Below are the code and all the weights of a small trained network. Each question names an input and a class and asks about switching units off, where a switched-off unit gives its printed mean instead of its output.

import numpy as np


def w(rows, s, z=0):
    codes = np.array(rows[::2]) - 128.0
    scale = np.full(codes.shape[1], s)
    scale[-1] = z or s
    return codes * scale


def f(y):
    return np.maximum(y, 0)


def log_softmax(a):
    a = a - a.max(-1, keepdims=True)
    return a - np.log(np.exp(a).sum(-1, keepdims=True))


def net(x, mask):
    res = np.array(x, float).reshape(1, 3) / 4 @ E
    y = f(res @ A[0][:, :-1].T + A[0][:, -1])
    res = res + np.where(mask, y, B[0][:, -1]) @ B[0][:, :-1]
    return log_softmax(res[-1] @ U[:, :-1].T + U[:, -1])


A, B = {}, {}
E = w([
[107,114,192,82,90,64,129,88,36],'x0',
[255,183,116,162,215,68,172,79,157],'x1',
[94,118,64,104,114,38,148,70,200],'x2',
],0.014)
A[0] = w([
[8,129,78,132,83,173,84,151,119,99],'n1',
[67,123,40,118,110,43,131,118,202,117],'n2',
[185,121,156,157,182,219,123,187,86,90],'n3',
[135,133,105,134,137,138,141,112,121,248],'n4',
[237,149,143,158,201,67,133,106,97,129],'n5',
[59,111,135,132,125,154,110,173,108,150],'n6',
[92,90,105,140,166,70,132,90,155,94],'n7',
[91,131,87,120,188,154,115,163,180,103],'n8',
[185,155,97,128,178,112,107,105,120,79],'n9',
[153,130,66,148,151,196,116,136,217,119],'n10',
[127,125,50,159,110,171,155,167,222,112],'n11',
[121,144,105,160,185,176,108,169,123,147],'n12',
[104,133,156,129,117,11,140,86,58,147],'n13',
[153,123,196,123,146,133,123,141,40,119],'n14',
],0.012,0.015)
B[0] = w([
[136,88,137,150,146,101,252,121,156,253],'n1',
[198,190,109,142,83,199,105,129,180,236],'n2',
[182,222,63,167,61,153,143,121,142,206],'n3',
[206,77,163,125,175,161,9,238,204,220],'n4',
[79,67,173,136,112,125,217,157,161,247],'n5',
[134,105,134,125,137,127,143,179,169,222],'n6',
[140,190,91,143,101,135,155,80,134,175],'n7',
[82,135,115,108,77,66,108,118,87,177],'n8',
[86,128,68,147,114,120,214,163,129,175],'n9',
[107,85,137,78,116,97,126,72,74,210],'n10',
[92,143,111,108,139,112,116,128,22,214],'n11',
[134,104,141,57,126,128,70,64,124,184],'n12',
[113,113,87,77,120,114,81,112,38,225],'n13',
[143,152,60,88,101,125,91,71,129,199],'n14',
],0.016,0.019)
U = w([
[117,60,132,130,113,97,254,162,184,94],'0',
[177,200,86,144,67,162,145,86,171,138],'1',
[118,89,117,99,104,71,120,95,36,122],'2',
[164,73,170,137,162,126,62,203,179,255],'3',
[139,151,175,208,174,120,109,114,141,84],'4',
[89,175,153,175,158,136,166,90,203,81],'5',
[140,200,234,189,149,82,136,106,132,95],'6',
],0.0098,0.0086)

Each question gives the input, the list of numbers given to net, and the class t.
The units are the neurons (one row each of A and B). Each row of codes is followed by its name. A weight is (code - 128) times the scale printed after its matrix; where a second scale follows, it is the last column's (A, B and U).
mask holds one flag per neuron, in row order. A switched-off neuron (its flag False) gives its mean, the last column of its row in B, instead of its output. The means were averaged over made-up inputs and are rounded, as every weight is.
A unit's drop is (log p(t) with every unit on - log p(t) with that unit switched off) / (log p(t) with every unit on - log p(t) with every unit switched off).
The circuit of an input: a set's keep is (log p(t) with only the set's units on - log p(t) with every unit switched off) / (log p(t) with every unit on - log p(t) with every unit switched off). Starting from the 12 units with the biggest drops (on a tie, the unit counted first), units are removed one at a time, each time the one whose removal leaves the highest keep (on an exact tie, the one counted first), for as long as the keep stays at least 0.8.
circuit, biggest first: the units of the circuit, biggest drop first
most important unit: the unit with the biggest drop
k most important neurons: the k neurons with the biggest drops, biggest first
drop of u: that unit's drop, to one decimal
input [5,-6,-5], class 0: circuit, biggest first	[n1]
input [6,-6,0], class 0: 2 most important neurons	[n1, n11]
input [-3,3,2], class 3: 4 most important neurons	[n1, n4, n13, n3]
input [-1,2,4], class 1: 3 most important neurons	[n2, n7, n6]
input [7,-8,-4], class 0: 2 most important neurons	[n1, n6]
input [-2,-7,-8], class 1: 3 most important neurons	[n3, n5, n14]
input [-5,4,-4], class 2: 3 most important neurons	[n2, n1, n10]
input [6,-7,-2], class 0: 2 most important neurons	[n1, n6]
input [5,-5,4], class 0: 3 most important neurons	[n1, n11, n10]
input [-3,0,4], class 1: 2 most important neurons	[n2, n13]
input [-6,-1,5], class 2: 4 most important neurons	[n11, n10, n3, n8]
input [-6,8,8], class 0: drop of n10	0.8
input [-2,-6,7], class 1: drop of n2	4.7
input [-6,-4,4], class 2: most important unit	n11
input [-8,6,6], class 2: drop of n10	0.9
